Here is a tiny trained network, its code and every weight. The questions are about switching its units off for an input and a target symbol, where a switched-off unit gives its printed mean instead of its output.

import numpy as np


def w(rows, s, z=0):
    codes = np.array(rows[::2]) - 128.0
    scale = np.full(codes.shape[1], s)
    scale[-1] = z or s
    return codes * scale


def f(y):
    return np.maximum(y, 0)


def softmax(a):
    e = np.exp(a - a.max(-1, keepdims=True))
    return e / e.sum(-1, keepdims=True)


def log_softmax(a):
    a = a - a.max(-1, keepdims=True)
    return a - np.log(np.exp(a).sum(-1, keepdims=True))


def net(x, mask):
    ids = ['ΛΞΣΨβγζηπτφω'.index(c) for c in x.split()]
    T = len(ids)
    res = E[ids] + P[:T]
    r = res
    for j in range(2):
        rows = slice(4 * j, 4 * j + 4)
        q, k, v = (r @ M[0][rows].T for M in (Q, K, V))
        z = softmax(np.where(np.tri(T) > 0, q @ k.T / 4**0.5, -1e9)) @ v
        o = O[0][rows]
        res = res + np.where(mask[j], z, o[:, -1]) @ o[:, :-1]
    y = f(res @ A[0][:, :-1].T + A[0][:, -1])
    res = res + np.where(mask[2:14], y, B[0][:, -1]) @ B[0][:, :-1]
    return log_softmax(res[-1] @ U[:, :-1].T + U[:, -1])


Q, K, V, O, A, B = {}, {}, {}, {}, {}, {}
E = w([
[75,153,186],'Λ',
[108,17,56],'Ξ',
[230,40,3],'Σ',
[128,175,92],'Ψ',
[203,59,146],'β',
[138,107,24],'γ',
[206,205,64],'ζ',
[190,166,64],'η',
[152,18,103],'π',
[124,140,89],'τ',
[204,68,100],'φ',
[249,151,114],'ω',
],0.015)
P = w([
[49,191,1],'0',
[165,103,153],'1',
[159,103,149],'2',
[161,104,139],'3',
[161,98,137],'4',
[159,109,133],'5',
[153,101,125],'6',
[157,108,123],'7',
[153,106,116],'8',
[147,103,108],'9',
],0.0082)
Q[0] = w([
[167,127,66],'head 1',
[151,94,38],'head 1',
[146,111,32],'head 1',
[28,103,187],'head 1',
[247,101,64],'head 2',
[151,110,46],'head 2',
[170,149,50],'head 2',
[197,164,95],'head 2',
],0.011)
K[0] = w([
[42,165,50],'head 1',
[39,194,15],'head 1',
[81,170,97],'head 1',
[211,142,250],'head 1',
[9,203,5],'head 2',
[128,181,2],'head 2',
[55,190,16],'head 2',
[48,150,69],'head 2',
],0.0089)
V[0] = w([
[155,156,174],'head 1',
[193,124,254],'head 1',
[201,132,88],'head 1',
[216,102,134],'head 1',
[99,67,80],'head 2',
[124,70,173],'head 2',
[128,64,189],'head 2',
[185,111,156],'head 2',
],0.0098)
O[0] = w([
[170,179,180,86],'head 1',
[126,165,199,6],'head 1',
[147,76,60,173],'head 1',
[183,138,54,126],'head 1',
[108,79,64,168],'head 2',
[76,55,138,75],'head 2',
[181,1,225,59],'head 2',
[226,138,144,101],'head 2',
],0.0072,0.017)
A[0] = w([
[151,71,183,22],'neuron 1',
[158,151,152,236],'neuron 2',
[108,123,171,30],'neuron 3',
[207,39,68,205],'neuron 4',
[141,58,174,111],'neuron 5',
[101,49,51,1],'neuron 6',
[110,130,109,199],'neuron 7',
[9,131,133,135],'neuron 8',
[124,1,135,154],'neuron 9',
[146,123,94,45],'neuron 10',
[163,129,249,110],'neuron 11',
[112,124,106,218],'neuron 12',
],0.0091,0.0076)
B[0] = w([
[125,74,43,128],'neuron 1',
[65,160,169,138],'neuron 2',
[147,165,93,128],'neuron 3',
[130,170,231,252],'neuron 4',
[135,220,63,129],'neuron 5',
[209,41,146,208],'neuron 6',
[62,144,164,177],'neuron 7',
[94,117,218,140],'neuron 8',
[121,150,181,157],'neuron 9',
[208,106,3,154],'neuron 10',
[121,81,1,129],'neuron 11',
[79,133,205,188],'neuron 12',
],0.0069,0.024)
U = w([
[35,197,251,93],'Λ',
[64,35,178,31],'Ξ',
[255,106,92,15],'Σ',
[13,179,115,219],'Ψ',
[176,183,230,172],'β',
[74,40,19,179],'γ',
[167,224,44,2],'ζ',
[144,176,65,70],'η',
[123,115,227,103],'π',
[24,136,133,119],'τ',
[190,154,168,118],'φ',
[239,243,162,164],'ω',
],0.0087,0.0068)

Each question gives the input, a string of symbols that net reads in full, and the target symbol t.
The units are the heads (4 rows each of Q, K, V and O) and the neurons (one row each of A and B). Each row of codes is followed by its name. A weight is (code - 128) times the scale printed after its matrix; where a second scale follows, it is the last column's (O, A, B and U).
mask holds one flag per unit, heads first, then neurons. A switched-off unit (its flag False) gives its mean, the last column of its rows in O or B, instead of its output. The means were averaged over made-up inputs and are rounded, as every weight is.
A unit's drop is (log p(t) with every unit on - log p(t) with that unit switched off) / (log p(t) with every unit on - log p(t) with every unit switched off).
The circuit of an input: a set's keep is (log p(t) with only the set's units on - log p(t) with every unit switched off) / (log p(t) with every unit on - log p(t) with every unit switched off). Starting from the 12 units with the biggest drops (on a tie, the unit counted first), units are removed one at a time, each time the one whose removal leaves the highest keep (on an exact tie, the one counted first), for as long as the keep stays at least 0.8.
circuit, biggest first: the units of the circuit, biggest drop first
most important unit: the unit with the biggest drop
top k neurons: the k neurons with the biggest drops, biggest first
which heads matter: for each layer, one digit per head in row order, 1 if its drop is at least 0.15 and else 0, layers parted by /
drop when u is switched off: that unit's drop, to one decimal
input Σ Ψ Σ Σ ω β γ Σ Ψ ω, target Σ: most important unit : head 1
input γ ω ω Σ ω Λ τ τ, target γ: circuit, biggest first : [neuron 4; head 2]
input Ξ β γ Ψ γ γ, target Ξ: which heads matter : 11
input ζ β τ Ξ Ψ β Ψ Σ γ ω, target ζ: circuit, biggest first : [head 2; neuron 6; neuron 4]
input Σ β γ Ψ β π φ, target Σ: circuit, biggest first : [head 1; neuron 6; neuron 10]
input Ψ ω τ, target Ψ: circuit, biggest first : [neuron 4; neuron 6; head 1; head 2]
input Λ Ξ Ξ, target Λ: which heads matter : 10
input β Ξ γ ω ζ β Σ Ψ π, target β: circuit, biggest first : [head 2; neuron 4; neuron 9]
input ω φ β, target ω: circuit, biggest first : [head 1; head 2]
input π π Λ γ η π, target π: circuit, biggest first : [head 2; neuron 4]
input Σ τ ω γ γ γ ζ, target Σ: circuit, biggest first : [head 1; head 2; neuron 6]
input γ Ξ ω ζ ζ ζ, target γ: circuit, biggest first : [head 1; head 2; neuron 4]
input γ γ Ψ γ Ψ τ, target γ: circuit, biggest first : [neuron 4; neuron 9]
input β β φ Ψ φ, target β: circuit, biggest first : [head 2; head 1]
input Λ φ Ψ β, target Λ: top 3 neurons : [neuron 6; neuron 10; neuron 2]
input Ψ Ξ η Ψ, target Ψ: top 3 neurons : [neuron 4; neuron 6; neuron 10]
input ω Σ β ζ ω Λ Ψ π β, target ω: top 2 neurons : [neuron 12; neuron 7]
input γ β Ψ γ φ ζ γ γ Ψ, target γ: top 3 neurons : [neuron 4; neuron 9; neuron 2]
input ω Ψ ω Σ, target ω: drop when neuron 12 is switched off : 0.0
input Ψ β γ η, target Ψ: drop when neuron 6 is switched off : 0.4
input γ β Ψ Ξ, target Ξ: drop when head 1 is switched off : 0.4
